The symbols move the nodes like this.
ze: s563->s2, s652->s976, s130->s459, s915->s812, s158->s858, s467->s659, s29->s159, s943->s868, s929->s390, s723->s39, s186->s17, s195->s535, s472->s106, s951->s456, s17->s589, s216->s457, s939->s671, s153->s929, s368->s784, s941->s153, s106->s75, s505->s562, s441->s428, s305->s951, s159->s939, s838->s995, s456->s268, s136->s128, s696->s915, s405->s639, s639->s158, s428->s914, s361->s161, s858->s372, s877->s345, s393->s59, s917->s195, s625->s877, s878->s192, s300->s625, s128->s838, s795->s947, s976->s549, s914->s130, s192->s652, s278->s674, s333->s795, s345->s366, s427->s941, s457->s283, s674->s441, s933->s429, s535->s473, s243->s338, s253->s563, s664->s298, s113->s933, s839->s472, s763->s150, s947->s626, s39->s960, s549->s278, s812->s368, s599->s763, s366->s878, s298->s333, s283->s305, s659->s505, s390->s599, s150->s544, s75->s844, s372->s762, s27->s467, s161->s393, s960->s405, s589->s427, s995->s243, s338->s186, s59->s300, s544->s696, s784->s113, s31->s943, s868->s27, s473->s664, s34->s361, s626->s31, s562->s34, s844->s29, s671->s253, s459->s216, s429->s839, s268->s917, s2->s723, s762->s136
za: s563->s467, s652->s368, s130->s75, s915->s951, s158->s393, s467->s338, s29->s626, s943->s838, s929->s914, s723->s505, s186->s976, s195->s39, s472->s298, s951->s253, s17->s549, s216->s29, s939->s943, s153->s428, s368->s268, s941->s441, s106->s333, s505->s17, s441->s839, s305->s671, s159->s31, s838->s366, s456->s563, s136->s877, s696->s305, s405->s361, s639->s161, s428->s472, s361->s941, s858->s59, s877->s150, s393->s929, s917->s723, s625->s763, s878->s915, s300->s599, s128->s345, s795->s372, s976->s784, s914->s106, s192->s812, s278->s933, s333->s858, s345->s544, s427->s674, s457->s159, s674->s429, s933->s535, s535->s960, s243->s192, s253->s27, s664->s639, s113->s195, s839->s664, s763->s216, s947->s762, s39->s562, s549->s113, s812->s456, s599->s459, s366->s696, s298->s158, s283->s939, s659->s186, s390->s130, s150->s457, s75->s795, s372->s300, s27->s243, s161->s153, s960->s34, s589->s278, s995->s878, s338->s652, s59->s390, s544->s283, s784->s917, s31->s128, s868->s995, s473->s405, s34->s427, s626->s136, s562->s589, s844->s947, s671->s868, s459->s844, s429->s473, s268->s2, s2->s659, s762->s625
fe: s563->s253, s652->s192, s130->s914, s915->s696, s158->s639, s467->s27, s29->s844, s943->s31, s929->s153, s723->s2, s186->s338, s195->s917, s472->s839, s951->s305, s17->s186, s216->s459, s939->s159, s153->s941, s368->s812, s941->s427, s106->s472, s505->s659, s441->s674, s305->s283, s159->s29, s838->s128, s456->s951, s136->s762, s696->s544, s405->s960, s639->s405, s428->s441, s361->s34, s858->s158, s877->s625, s393->s161, s917->s268, s625->s300, s878->s366, s300->s59, s128->s136, s795->s333, s976->s652, s914->s428, s192->s878, s278->s549, s333->s298, s345->s877, s427->s589, s457->s216, s674->s278, s933->s113, s535->s195, s243->s995, s253->s671, s664->s473, s113->s784, s839->s429, s763->s599, s947->s795, s39->s723, s549->s976, s812->s915, s599->s390, s366->s345, s298->s664, s283->s457, s659->s467, s390->s929, s150->s763, s75->s106, s372->s858, s27->s868, s161->s361, s960->s39, s589->s17, s995->s838, s338->s243, s59->s393, s544->s150, s784->s368, s31->s626, s868->s943, s473->s535, s34->s562, s626->s947, s562->s505, s844->s75, s671->s939, s459->s130, s429->s933, s268->s456, s2->s563, s762->s372
fi: s563->s456, s652->s338, s130->s390, s915->s878, s158->s298, s467->s563, s29->s216, s943->s939, s929->s393, s723->s917, s186->s659, s195->s113, s472->s428, s951->s915, s17->s505, s216->s763, s939->s283, s153->s161, s368->s652, s941->s361, s106->s914, s505->s723, s441->s941, s305->s696, s159->s457, s838->s943, s456->s812, s136->s626, s696->s366, s405->s473, s639->s664, s428->s153, s361->s405, s858->s333, s877->s136, s393->s158, s917->s784, s625->s762, s878->s995, s300->s372, s128->s31, s795->s75, s976->s186, s914->s929, s192->s243, s278->s589, s333->s106, s345->s128, s427->s34, s457->s150, s674->s427, s933->s278, s535->s933, s243->s27, s253->s951, s664->s839, s113->s549, s839->s441, s763->s625, s947->s844, s39->s195, s549->s17, s812->s192, s599->s300, s366->s838, s298->s472, s283->s544, s659->s2, s390->s59, s150->s877, s75->s130, s372->s795, s27->s253, s161->s639, s960->s535, s589->s562, s995->s868, s338->s467, s59->s858, s544->s345, s784->s976, s31->s159, s868->s671, s473->s429, s34->s960, s626->s29, s562->s39, s844->s459, s671->s305, s459->s599, s429->s674, s268->s368, s2->s268, s762->s947
ro: s563->s338, s652->s268, s130->s795, s915->s253, s158->s929, s467->s652, s29->s136, s943->s366, s929->s106, s723->s17, s186->s784, s195->s562, s472->s158, s951->s27, s17->s113, s216->s626, s939->s838, s153->s472, s368->s2, s941->s839, s106->s858, s505->s549, s441->s664, s305->s868, s159->s128, s838->s696, s456->s467, s136->s150, s696->s671, s405->s941, s639->s153, s428->s298, s361->s441, s858->s390, s877->s457, s393->s914, s917->s505, s625->s216, s878->s951, s300->s459, s128->s544, s795->s300, s976->s917, s914->s333, s192->s456, s278->s535, s333->s59, s345->s283, s427->s429, s457->s31, s674->s473, s933->s960, s535->s34, s243->s812, s253->s243, s664->s161, s113->s39, s839->s639, s763->s29, s947->s625, s39->s589, s549->s195, s812->s563, s599->s844, s366->s305, s298->s393, s283->s943, s659->s976, s390->s75, s150->s159, s75->s372, s372->s599, s27->s192, s161->s428, s960->s427, s589->s933, s995->s915, s338->s368, s59->s130, s544->s939, s784->s723, s31->s345, s868->s878, s473->s361, s34->s674, s626->s877, s562->s278, s844->s762, s671->s995, s459->s947, s429->s405, s268->s659, s2->s186, s762->s763
zu: s563->s976, s652->s723, s130->s762, s915->s467, s158->s130, s467->s784, s29->s345, s943->s915, s929->s795, s723->s278, s186->s195, s195->s427, s472->s59, s951->s338, s17->s535, s216->s128, s939->s878, s153->s333, s368->s505, s941->s298, s106->s300, s505->s933, s441->s158, s305->s243, s159->s366, s838->s951, s456->s186, s136->s283, s696->s27, s405->s428, s639->s914, s428->s858, s361->s472, s858->s459, s877->s939, s393->s75, s917->s589, s625->s159, s878->s563, s300->s29, s128->s305, s795->s763, s976->s39, s914->s372, s192->s2, s278->s405, s333->s599, s345->s671, s427->s664, s457->s838, s674->s639, s933->s361, s535->s941, s243->s268, s253->s652, s664->s929, s113->s34, s839->s393, s763->s31, s947->s150, s39->s674, s549->s960, s812->s659, s599->s626, s366->s253, s298->s390, s283->s995, s659->s113, s390->s947, s150->s943, s75->s625, s372->s216, s27->s368, s161->s106, s960->s441, s589->s473, s995->s456, s338->s917, s59->s844, s544->s868, s784->s562, s31->s696, s868->s812, s473->s153, s34->s839, s626->s544, s562->s429, s844->s877, s671->s192, s459->s136, s429->s161, s268->s17, s2->s549, s762->s457

The rows follow the links: the fewer symbols apart two nodes are, the more alike their rows tend to be.

Each row is also shifted at random along 7 hidden directions that mean nothing.

Rows with their nodes:
20	-2	-13	11	-22	-7	-9	26	15	9	2	44	14	-12	-22	7	9	-12	6	-27	-24	-8	25	7	-4	-24	-16	-25	-2	3	25	-3	38	4	20	32	11	39	-5	5	-19	17	1	7	-1	-19	-11	7	-28	35	5; node s626
-70	13	-8	3	-2	9	26	27	8	5	-5	1	22	-7	-4	13	-12	14	5	-9	-23	17	11	-12	6	-20	6	-17	8	12	-5	-10	18	-4	-10	15	8	29	11	12	-12	18	-3	22	6	-9	1	-11	29	46	20; node s75
-116	2	3	27	-13	0	-3	33	28	-2	-1	-44	-13	-15	-6	1	20	0	26	2	-2	15	-25	-1	30	-1	2	5	-9	15	11	14	-20	-2	0	-27	9	-16	-1	-37	-7	11	8	-21	-25	-4	8	16	-2	-19	-17; node s283
11	37	18	4	19	22	51	19	-5	10	4	-20	-4	12	31	30	-9	63	8	25	12	28	20	-12	13	40	29	8	4	-2	-50	15	22	19	-7	-10	-14	22	-30	-25	-1	-19	-7	36	22	-16	-5	-2	51	55	-9; node s960
7	-6	3	-21	-12	-36	15	44	-25	3	-8	57	-10	17	-5	-23	-5	-67	-26	-6	8	-43	-21	-10	-29	-8	-30	-1	-29	10	14	-5	43	6	-14	17	31	17	12	30	24	-6	11	0	-8	-31	-18	5	1	16	-13; node s268
-33	-1	-1	-3	22	27	-25	-10	-6	-3	15	-4	-1	5	21	5	-11	52	12	3	9	21	4	6	17	9	29	15	22	1	-15	5	-34	-5	20	-8	3	-38	-24	1	-14	2	-21	-17	21	9	-9	10	-35	-32	14; node s161
27	4	-19	-2	-13	-6	8	3	10	0	-8	-18	33	-12	-21	5	-6	-24	-13	-15	-28	2	-5	5	-9	-33	-16	-27	4	9	26	-18	2	-6	-13	8	-3	18	39	20	-4	15	5	7	-15	8	19	-10	30	15	17; node s762
15	21	10	-19	13	1	29	60	-13	0	-17	34	5	25	24	-4	-23	17	-1	4	9	6	-40	-33	10	17	17	19	6	11	-9	-8	20	4	-7	-9	35	-12	1	16	-5	1	-6	-14	11	-34	-27	15	28	12	1; node s34
-37	-9	3	33	-12	10	-27	-62	27	3	-3	2	-8	-23	-14	11	23	30	30	-7	-13	13	47	1	15	0	4	-11	2	-31	1	8	2	-6	28	6	-34	30	-32	-37	-25	16	4	5	0	16	-2	-7	-23	7	-2; node s150
-5	37	-10	-38	0	-9	29	30	-40	6	23	-14	13	37	24	16	-30	-15	-42	6	19	-5	-19	41	-26	-8	-14	-24	-15	-3	7	3	24	39	0	-7	-7	-12	5	46	18	-22	-15	1	-3	-28	5	40	28	-5	-12; node s427
-16	26	20	-26	-1	-19	21	-40	-28	0	-28	17	-9	29	15	-1	-15	-5	-26	16	20	-13	-28	12	-19	13	-4	13	-22	-45	-6	4	30	40	15	-30	-32	-26	-14	17	14	-3	0	-19	4	-14	-7	39	36	-26	-16; node s549
-74	-9	-5	-7	19	7	-20	-38	-26	-3	17	16	2	13	31	-16	-27	10	-3	-1	9	4	20	-29	2	1	5	-12	2	-10	-13	-8	-15	-40	-10	12	2	24	-11	21	-9	-4	-7	0	3	0	-25	-28	0	-4	8; node s361
65	9	10	37	-4	15	51	85	37	12	9	-11	-24	-20	-13	26	39	25	38	14	-1	16	27	-10	25	35	14	13	5	36	-33	19	31	20	-15	15	20	39	-10	-61	7	-18	14	54	11	-20	10	-21	11	84	-19; node s878
44	-22	14	4	-11	-22	-7	-15	18	-14	-48	65	-20	-4	-25	-35	16	-44	20	-8	1	-22	-49	-38	15	3	-6	31	3	-24	25	-24	19	0	5	-4	22	-25	24	0	0	17	27	-38	-5	-8	-18	0	-2	-31	-3; node s915
110	0	6	-15	-10	-7	-14	24	-14	10	28	3	-24	10	-9	20	23	-3	-24	9	24	-28	14	81	-37	16	-12	12	-14	6	-1	38	9	61	41	-2	-15	-45	-38	-8	27	-25	-17	0	15	0	18	54	-77	-26	-26; node s368
-23	-14	-7	18	-13	-7	-19	-16	23	-6	-13	-22	6	-18	-16	-16	10	-24	13	-10	-14	2	-17	-16	14	-15	-11	-6	0	1	28	-11	-22	-27	-9	-9	2	2	25	-12	-11	15	15	-20	-28	13	7	-13	8	-22	1; node s31
30	-14	-28	-13	8	16	-24	75	-11	6	47	17	22	0	2	6	-14	3	-10	-21	-10	-2	22	19	-11	-24	-2	-20	19	57	7	0	-14	-19	0	42	47	4	2	31	-5	-2	-24	12	14	-6	-5	-6	-62	18	22; node s929
28	-20	-3	6	-5	-2	-24	34	9	-3	25	-51	-21	-10	-11	-4	27	-22	-3	9	15	-13	-18	37	-3	7	-8	15	-7	35	9	23	-45	6	-3	-17	11	-46	4	-24	22	-19	0	-15	-16	20	26	14	-48	-44	-19; node s27
-77	-19	-13	-10	11	-11	-34	12	-42	7	50	-26	0	13	36	-19	-18	-26	-32	4	14	-23	34	-7	-28	-2	-21	-29	-30	36	-11	18	-36	-60	-34	15	18	44	-15	13	14	-26	-13	17	-21	5	-14	-32	-22	5	-14; node s39
20	6	-12	-9	-24	-18	-6	46	13	-3	-21	16	22	-3	-27	-4	0	-39	-6	-24	-19	-9	-53	16	-2	-34	-20	-7	-1	8	54	-13	14	17	16	-7	22	-31	32	26	-9	27	2	-40	-19	-17	3	40	-7	-28	5; node s136
-138	-10	22	14	-5	-12	-6	-32	-4	2	-9	20	-42	1	4	-9	17	-5	13	13	18	-11	12	-10	4	16	0	18	-28	-26	-19	20	13	5	9	-9	-15	8	-38	-28	9	1	10	-1	0	-6	-16	3	-16	-3	-23; node s563
-9	-15	-25	-24	4	3	-37	27	-27	2	35	54	16	13	5	-8	-23	-15	-16	-27	-2	-14	13	19	-18	-31	-9	-22	9	18	20	-7	3	-11	18	42	33	-2	-5	55	-6	5	-22	-9	14	-16	-21	7	-67	-9	19; node s298
-3	5	-24	-8	-5	9	0	24	-9	11	35	2	23	-2	-6	24	-10	3	-16	-16	-17	2	44	37	-21	-30	-10	-38	4	18	5	2	14	10	7	38	-2	30	-2	29	-2	0	-17	34	11	-2	9	-1	-25	37	17; node s390
61	14	14	-13	-14	-17	27	21	-11	9	-3	42	-24	15	-11	15	15	-17	-15	6	16	-26	5	41	-28	12	-12	8	-20	-18	-5	17	58	65	27	7	-13	-7	-24	2	24	-14	1	14	15	-26	2	40	-19	16	-24; node s652
-28	15	1	-20	-15	-27	35	70	-19	6	11	-25	-12	17	-3	4	3	-55	-33	11	16	-26	-37	38	-28	-6	-26	-2	-33	24	9	16	22	41	-16	-14	11	-19	17	15	38	-20	3	5	-18	-24	20	33	16	0	-28; node s338
-93	11	3	-12	17	6	15	35	-16	-6	-11	26	6	19	29	-14	-29	13	8	0	6	13	-36	-46	21	2	18	11	6	8	-7	-15	2	-21	-15	-6	36	-8	5	23	-11	9	-6	-18	6	-28	-31	-2	29	0	9; node s941
57	-37	-3	-7	16	-10	-40	-6	-19	-7	15	-22	1	1	18	-34	-5	-24	-21	7	8	-25	2	-30	-17	12	-9	8	-7	36	-8	4	-61	-69	-40	-1	25	4	10	-4	13	-19	-1	-5	-16	29	-5	-44	-19	-23	0; node s505

Start, symbols taken left to right, then the node you end at.
Answer with the node's name.
93	36	11	-26	8	3	33	59	-16	5	4	-32	4	25	17	25	-8	24	-25	20	20	2	-36	40	-12	25	11	19	-2	16	-10	20	5	52	9	-34	-2	-54	-9	2	17	-19	-19	-10	10	-15	15	54	15	-13	-13
fi ro ro fe ze za: s535
-40	-2	2	-15	12	-9	-13	-39	-30	-3	16	-59	-2	13	27	-11	-14	-10	-33	19	18	-11	-4	5	-19	10	-8	-3	-20	2	-13	12	-46	-26	-26	-28	-20	-9	-1	2	20	-21	-7	-4	-20	25	12	-9	20	-37	-13
za ze zu ro ro fi: s664
-68	-33	5	23	-3	-6	-39	-35	10	-5	11	-9	-35	-16	-5	-18	26	-16	19	5	12	-10	13	-4	9	8	-5	12	-12	-4	-1	14	-32	-23	2	-4	-3	-4	-16	-33	6	-5	10	-10	-14	20	-1	-15	-43	-32	-17
ze ze ro fe ze fi: s2
-26	29	3	-18	11	14	22	-47	-11	-4	-12	-2	8	17	12	16	-22	33	-3	9	8	22	-14	16	6	0	20	4	15	-42	-10	-12	12	37	18	-18	-33	-33	0	25	-4	4	-8	-8	20	-2	6	24	35	-20	12
za za fe ze ro: s158
106	16	-2	-18	22	13	38	59	-2	-6	-14	11	24	13	11	-3	-25	15	0	1	-3	16	-42	-37	16	10	21	14	30	27	-6	-28	3	-6	-26	-1	41	-16	39	23	-2	-4	-2	0	14	-18	-7	-12	49	20	21
za fe zu fe zu ro fi: s298
-57	33	10	-18	8	-11	46	-33	-29	2	-13	-15	5	27	30	2	-29	-4	-24	19	13	5	-10	-20	-9	9	-3	-11	-19	-30	-19	-9	27	7	-25	-18	-27	25	9	21	11	-12	5	16	-6	-16	-5	-4	90	18	-11
ro fe ze ro ze: s941
15	-8	-9	-22	14	8	-36	-18	-23	-4	13	40	6	18	16	-9	-21	11	-8	-12	9	-4	-1	8	-5	-6	8	0	16	-11	7	-7	-11	-4	24	11	11	-29	-15	36	-9	2	-19	-26	17	-5	-21	13	-47	-39	13
ro ze fe fi ze za fi: s298
-38	16	12	34	-16	6	29	44	37	8	-12	8	-20	-13	-14	18	29	20	40	3	-3	17	1	-6	31	17	11	10	-3	-2	-5	13	39	30	15	-3	4	15	-19	-44	-11	7	13	9	1	-27	-4	16	5	38	-19
zu zu za zu za: s723
89	-4	-5	10	26	46	-18	4	7	5	39	-23	4	-9	13	27	3	81	19	8	2	31	49	19	14	23	36	8	39	23	-36	15	-36	-2	15	15	-2	-12	-32	-22	-13	-14	-25	25	36	24	8	-14	-49	14	18
ro fe fi za zu za ze: s130
-5	-17	12	33	-2	12	-33	-7	46	-12	-29	-17	-13	-28	-16	-10	29	29	46	0	-7	19	-33	-23	45	15	22	38	19	2	13	2	-43	-17	18	-34	12	-47	-5	-51	-25	27	8	-47	-8	20	-1	8	-27	-49	2
za ze fe ro za: s943
85	-2	6	-26	1	-25	14	43	-14	-5	-17	-4	-1	14	-5	-18	-3	-48	-30	9	10	-29	-58	1	-22	5	-15	21	-12	22	12	-3	-5	8	-22	-19	25	-38	33	16	27	-10	6	-19	-12	-3	10	13	17	-25	-8
fi fi fe ze fi fi zu: s723
-76	27	-6	-6	11	22	26	51	-8	9	25	-17	8	9	20	28	-16	42	4	5	3	27	11	16	10	-2	19	-8	10	19	-22	8	9	20	2	6	8	0	-12	10	-3	-4	-20	22	17	-18	2	13	8	31	7
za ze fe ro ro za fe: s472
-53	15	5	6	-25	-24	31	-27	10	-1	-27	22	-15	2	-19	-2	11	-43	7	-3	2	-7	-18	3	4	-10	-20	-10	-19	-46	22	-13	53	38	8	-5	-24	13	15	4	5	7	27	-3	-15	-24	2	17	41	4	-21
zu ze ro ze fe zu: s723
-134	7	6	7	-16	-13	7	26	2	2	12	-37	-32	2	0	7	21	-22	2	13	20	-5	-21	35	2	3	-10	8	-29	3	3	28	-1	32	6	-27	-8	-31	-13	-19	21	-9	4	-12	-18	-9	15	36	-12	-28	-33
za fi ro za fi: s243
-70	28	33	8	9	-10	80	-2	1	0	-49	-19	-16	5	14	-1	-2	6	8	35	8	9	-26	-61	15	34	15	26	-18	-14	-44	-4	31	1	-48	-31	-13	33	15	-29	17	-5	25	30	-3	-12	0	-28	120	55	-13
zu za za ze za fe: s589
-49	48	14	12	-5	23	58	-29	23	9	-25	-26	10	-7	-7	52	4	69	17	13	-16	43	19	28	14	4	27	0	11	-40	-25	5	41	64	27	-18	-58	4	-17	-19	-12	17	-3	29	25	-1	24	27	57	43	10
za fe fe za za za za: s333
47	16	-32	-36	-10	-7	17	-26	-30	5	29	-3	34	15	-10	20	-28	-39	-49	-16	-10	-10	25	62	-46	-48	-29	-55	-1	-17	24	-20	31	36	1	34	-31	18	33	73	16	-11	-9	30	4	-1	27	10	17	13	16
fe fi zu za za ro zu: s625
-21	-27	8	30	-5	7	-50	-32	40	-11	-27	5	-7	-26	-15	-18	23	19	40	-11	-13	11	-15	-28	36	3	13	25	15	-8	18	-3	-38	-32	20	-18	7	-25	-9	-38	-30	31	7	-45	-10	22	-10	-2	-38	-45	6
ze ze fe za fe: s31
-154	11	-5	-12	7	13	-16	-9	-16	-1	16	-17	4	9	17	11	-18	26	-3	-2	5	19	-6	29	5	-17	12	-4	3	-6	-1	9	-20	12	19	-13	-10	-37	-15	23	-5	11	-21	-19	7	1	1	29	-22	-35	10
fe ro ro za: s158
